Below is a small trained network, with its code and all its weights. Each question gives an input and a target symbol and asks what happens when units are switched off, that is, made to give their printed mean instead of their output.

import numpy as np


def w(rows, s, z=0):
    codes = np.array(rows[::2]) - 128.0
    scale = np.full(codes.shape[1], s)
    scale[-1] = z or s
    return codes * scale


def f(y):
    return np.maximum(y, 0)


def softmax(a):
    e = np.exp(a - a.max(-1, keepdims=True))
    return e / e.sum(-1, keepdims=True)


def log_softmax(a):
    a = a - a.max(-1, keepdims=True)
    return a - np.log(np.exp(a).sum(-1, keepdims=True))


def net(x, mask):
    ids = ['ΓΘβδλμτω'.index(c) for c in x.split()]
    T = len(ids)
    res = E[ids] + P[:T]
    u = 0
    for l in range(3):
        q, k, v = (res @ M[l].T for M in (Q, K, V))
        z = softmax(np.where(np.tri(T) > 0, q @ k.T / 2**0.5, -1e9)) @ v
        res = res + np.where(mask[u], z, O[l][:, -1]) @ O[l][:, :-1]
        u += 1
        y = f(res @ A[l][:, :-1].T + A[l][:, -1])
        res = res + np.where(mask[u : u + 8], y, B[l][:, -1]) @ B[l][:, :-1]
        u += 8
    return log_softmax(res[-1] @ U[:, :-1].T + U[:, -1])


Q, K, V, O, A, B = {}, {}, {}, {}, {}, {}
E = w([
[45,53,119],'Γ',
[216,138,128],'Θ',
[158,75,110],'β',
[144,167,251],'δ',
[49,160,11],'λ',
[149,176,135],'μ',
[132,91,31],'τ',
[153,173,132],'ω',
],0.017)
P = w([
[19,44,84],'0',
[95,63,107],'1',
[145,81,124],'2',
[176,101,138],'3',
[203,120,146],'4',
[225,139,164],'5',
[254,153,175],'6',
],0.0037)
Q[0] = w([
[150,246,108],'0.h0',
[92,46,56],'0.h0',
],0.014)
K[0] = w([
[127,255,147],'0.h0',
[89,19,19],'0.h0',
],0.0093)
V[0] = w([
[253,133,212],'0.h0',
[175,124,19],'0.h0',
],0.0069)
O[0] = w([
[33,142,138,1],'0.h0',
[254,140,40,187],'0.h0',
],0.0099,0.0042)
A[0] = w([
[91,135,166,46],'0.n0',
[98,122,2,126],'0.n1',
[72,185,125,81],'0.n2',
[147,194,40,78],'0.n3',
[170,25,128,166],'0.n4',
[141,89,66,157],'0.n5',
[129,78,204,254],'0.n6',
[194,104,155,139],'0.n7',
],0.009,0.0053)
B[0] = w([
[121,70,163,152],'0.n0',
[111,106,138,253],'0.n1',
[190,92,201,152],'0.n2',
[64,117,255,226],'0.n3',
[255,142,129,250],'0.n4',
[136,95,142,254],'0.n5',
[102,204,112,206],'0.n6',
[132,223,166,193],'0.n7',
],0.0092,0.0086)
Q[1] = w([
[145,254,138],'1.h0',
[93,117,128],'1.h0',
],0.015)
K[1] = w([
[181,100,254],'1.h0',
[34,251,169],'1.h0',
],0.0046)
V[1] = w([
[253,90,17],'1.h0',
[63,110,90],'1.h0',
],0.006)
O[1] = w([
[163,120,255,228],'1.h0',
[210,145,177,3],'1.h0',
],0.0083,0.006)
A[1] = w([
[144,211,121,3],'1.n0',
[72,10,123,212],'1.n1',
[255,140,2,153],'1.n2',
[150,190,181,241],'1.n3',
[65,169,145,23],'1.n4',
[158,223,254,69],'1.n5',
[129,156,205,139],'1.n6',
[108,144,46,161],'1.n7',
],0.0091,0.0045)
B[1] = w([
[152,88,85,130],'1.n0',
[216,97,254,155],'1.n1',
[143,98,209,182],'1.n2',
[131,155,83,221],'1.n3',
[142,77,107,153],'1.n4',
[114,89,65,245],'1.n5',
[115,102,39,201],'1.n6',
[74,102,191,160],'1.n7',
],0.011,0.013)
Q[2] = w([
[249,47,33],'2.h0',
[98,2,162],'2.h0',
],0.0085)
K[2] = w([
[205,132,120],'2.h0',
[133,119,252],'2.h0',
],0.012)
V[2] = w([
[119,192,2],'2.h0',
[120,100,106],'2.h0',
],0.0092)
O[2] = w([
[170,125,246,11],'2.h0',
[31,144,253,149],'2.h0',
],0.0046,0.013)
A[2] = w([
[144,154,98,63],'2.n0',
[104,212,121,185],'2.n1',
[210,56,185,2],'2.n2',
[167,98,249,111],'2.n3',
[49,144,100,60],'2.n4',
[132,105,147,191],'2.n5',
[75,205,100,24],'2.n6',
[154,130,129,208],'2.n7',
],0.012,0.0079)
B[2] = w([
[113,95,127,131],'2.n0',
[74,197,31,152],'2.n1',
[2,176,172,248],'2.n2',
[14,235,201,162],'2.n3',
[127,39,153,186],'2.n4',
[167,137,184,189],'2.n5',
[224,43,120,149],'2.n6',
[180,146,164,203],'2.n7',
],0.0087,0.012)
U = w([
[85,197,249,215],'Γ',
[255,35,177,225],'Θ',
[219,28,148,96],'β',
[54,73,146,3],'δ',
[110,132,137,29],'λ',
[40,241,79,139],'μ',
[85,129,38,133],'τ',
[56,215,90,125],'ω',
],0.0067,0.005)

Each question gives the input, a string of symbols that net reads in full, and the target symbol t.
The units are the heads (2 rows each of Q, K, V and O) and the neurons (one row each of A and B). Each row of codes is followed by its name. A weight is (code - 128) times the scale printed after its matrix; where a second scale follows, it is the last column's (O, A, B and U).
mask holds one flag per unit, layer by layer, with each layer's heads first. A switched-off unit (its flag False) gives its mean, the last column of its rows in O or B, instead of its output. The means were averaged over made-up inputs and are rounded, as every weight is.
A unit's drop is (log p(t) with every unit on - log p(t) with that unit switched off) / (log p(t) with every unit on - log p(t) with every unit switched off).
The circuit of an input: a set's keep is (log p(t) with only the set's units on - log p(t) with every unit switched off) / (log p(t) with every unit on - log p(t) with every unit switched off). Starting from the 12 units with the biggest drops (on a tie, the unit counted first), units are removed one at a time, each time the one whose removal leaves the highest keep (on an exact tie, the one counted first), for as long as the keep stays at least 0.8.
units of the circuit, in order: the units of the circuit, biggest drop first
most important unit: the unit with the biggest drop
top k neurons: the k neurons with the biggest drops, biggest first
top k neurons in layer l: the k neurons of layer l with the biggest drops, biggest first
drop of u: that unit's drop, to one decimal
input τ τ β λ, target Γ: top 3 neurons in layer 0	[0.n7; 0.n4; 0.n3]
input τ τ Γ, target Γ: units of the circuit, in order	[2.n3; 1.n5]
input λ λ Γ τ δ Γ, target Θ: most important unit	2.n2
input β μ τ, target Γ: top 2 neurons	[2.n2; 0.n6]
input λ τ ω ω λ μ, target τ: top 2 neurons	[0.n4; 1.n5]
input Γ Θ λ Γ δ μ λ, target Θ: units of the circuit, in order	[2.n2; 0.h0]
input β Θ Γ, target Γ: units of the circuit, in order	[1.n1; 2.n3]
input δ Γ λ, target Γ: top 3 neurons in layer 0	[0.n6; 0.n1; 0.n5]
input ω Γ μ, target μ: top 2 neurons	[0.n4; 2.n1]
input τ μ μ, target τ: top 3 neurons in layer 0	[0.n4; 0.n5; 0.n1]
input μ Γ τ τ τ β, target Γ: top 2 neurons in layer 1	[1.n2; 1.n7]
input Γ Γ λ μ, target μ: top 2 neurons	[0.n4; 0.n3]
input δ Γ β μ β δ μ, target δ: top 2 neurons in layer 0	[0.n4; 0.n6]
input τ τ λ β, target Γ: most important unit	0.h0
input μ λ Γ ω Γ λ, target Θ: top 4 neurons	[0.n3; 0.n6; 2.n2; 0.n1]
input λ Γ δ ω, target δ: top 3 neurons	[1.n7; 0.n4; 2.n4]
input μ Γ Γ, target Θ: top 2 neurons in layer 1	[1.n1; 1.n2]
input Γ Γ Γ δ, target δ: top 2 neurons in layer 0	[0.n6; 0.n4]
input ω λ τ δ Θ, target δ: top 3 neurons	[0.n4; 1.n7; 2.n4]
input β λ λ μ τ, target Γ: top neuron in layer 1	[1.n2]
input δ Θ τ ω β δ, target δ: drop of 0.h0	1.1
input ω τ τ ω Γ Θ, target τ: drop of 1.h0	0.3
input τ δ Θ Γ Θ, target δ: drop of 2.n4	0.3
